Each row has a name. Each question is about the rows just above it.

Y: [  4   9  -8   0   9  -8   4  -2   0 -11  21  -8   7   4   0  10   0   2
 -10  -9 -11   4  -6  15   5  -6  10  -4   9  23 -14   4  43]
G: [-11  13  19  10  13   0   4  -7  -3  19  11  13  -3   1   0  -3   1  20
  -8  20  -9   4 -11   5   1  14  -8 -17  -7 -13  11  -3   8]
B: [  1   5 -12   5  16  -6   8   5   6  -9   3  -8  12   9 -12  -1   5   0
  -7  -6  -2   0  -3  -2  -1  -3  10  -4  11  14 -16  -9  36]
P: [-10  15  -9  -6   5 -17  10  -8  -5 -16   8 -16   3  -1 -22   8   4   6
 -17  -9 -16   9 -13  15  11  -1   8 -10  16  28 -23  -2  48]
J: [-23  19 -16 -32  -5 -41  38 -27 -23 -34   2 -27 -13 -19 -32 -22  31   4
 -32  -6 -24  10 -24 -16   9   4 -12 -28  44  48 -40 -18  57]
Q: [  0  10   0 -15  -8 -13  31  -6  -7  -7   7   8  -5  -8  -3  -8  27   3
  -1   2   3   9   7 -10  10  10  -2  -1  -1  24  -9  -8   3]
H: [ 20 -23  21  26  15  39 -18  23  39  14 -17  40  39  21  54   6 -10  -9
  34  17  27 -24  39  -4 -25 -12   7  20  20 -29  56  25 -30]
W: [  1  10 -12  -9  16  -6   8   5   6  -9   3  21  12   9 -12  -1  15   0
  -7  -6  -2   0  -3  -2  -1  -3  10  -4  11  14 -16  13  36]
L: [-25  42  45  15 -26 -14  10 -26 -23  29  50 -20 -24 -19 -20   8  17  55
 -19  37 -19  43 -29  31  40  56 -16 -27   7 -17   7 -35 -19]
Z: [ 15 -17  -4  11  13  17   4  16  13   5 -19  26  14  13  31   6   0 -17
  18  -6  16 -14  27  -1 -14 -19  10  20   0  10  19  19   8]
S: [-25  42  45  15 -26 -14  10 -26 -23  29  50 -20 -24 -19 -20   8  17  55
 -19  37 -19  43 -29  31  40  56 -16 -27   7 -17   7 -21   5]
A: [ 20  -5  -6   7  22  19  -3  23  22   9  -7  18  24  22  20   6  -2  -9
  17  -1  19 -10  20  -2 -11 -11  18  18  -4  -4  13  30  13]
Times [20] occurs in H:
3
Count of [22] in A:
3
Count of [13] in G:
3
Count of [5] in B:
4
How many times does Y hold [0]?
4

U: [-39 -34   9 -29 -34 -23  -8 -34   8 -23 -23  -2 -34   8 -39   1 -39  34
 -23 -39]
M: [-32  27  -2  18 -22  26  11   9  28 -26   4 -32  20  43 -11 -40  26  39
  32  -6]
N: [ 52   1  19  35  -7   7  13  19 -15   2 -38  30  23 -39 -15  19 -27 -25
 -17  26]
T: [-11  12   9 -13 -10  12 -40 -31 -31 -41 -14  25 -13   6  25   2  21  25
 -46 -40]
D: [-24 -10  34 -33   3 -24  56 -10  17   5 -39  39 -18 -11 -22   1  -5  -5
  10  -5]
C: [-42   6   5   7 -11   6  -1  -5  31 -34  26  -5  -2  41 -40 -27  26  60
  -6 -41]
E: [-15  28  12  26 -10  33  44  20  27   3  -6  21  18 -40   0 -28  34  -2
 -35   1]
F: [-42   6   5 -34 -11   6  -1  -5  31 -34  26 -34  -2 -24 -10 -27  26  54
 -34 -24]
V: [-15  28  12  26 -10  33  44  20  27   3  -7  21  18  25   0 -28  34  -2
  43   1]
How many times does U hold [-33]?
0
How many times does D hold [-5]?
3
How many times does T hold [-40]?
2
How many times does T hold [-31]?
2
How many times does F hold [-34]?
4
How many times does M hold [28]?
1
Count of [-39] in U:
4

Ruz: [ 19 -14 -49  41  27   5  25  41]
Tilo: [ 19 -15 -49 -15  41 -49 -50  19]
babus: [-32 -37 -49 -35 -35 -33 -32 -56]
sok: [ -3 -44  10  43  45   4  26 -50]
gulo: [ 19 -15 -49 -35 -35 -39 -32 -56]
Count of [-15] in Tilo:
2
Count of [-32] in babus:
2
How many times does sok hold [26]?
1
How many times does Tilo hold [-49]?
2
Times [-49] occurs in Ruz:
1

luto: [ 44 -16 -23 -38  27  38  11  24   5  38  15   7]
dut: [ 44 -16   5 -38  27   5  11 -22   5  38   1  38]
Biti: [-26  -7  16  11 -22   6  46  44  46 -36  40  46]
zug: [ 47 -16 -23 -38  27  38  11  24   5  38   1   7]
Times [46] occurs in Biti:
3
Count of [5] in dut:
3

X: [ -8  22  16  22  51  -8   9  -2   8  -4  33 -13  50 -39  23  -9   3 -25
   2   0   1  25   8]
R: [ -8  33  16  35  -9  -3  22  -2 -23  -4   2 -14 -12   2  -2  17   3  -3
   2   0   1  36   8]
K: [  3  33  16   9  21  -8   9  -2   3   9   2   9 -14   2  33  -9 -27   8
   2   0   1   2   6]
Times [9] occurs in K:
4
How many times does R hold [-4]?
1

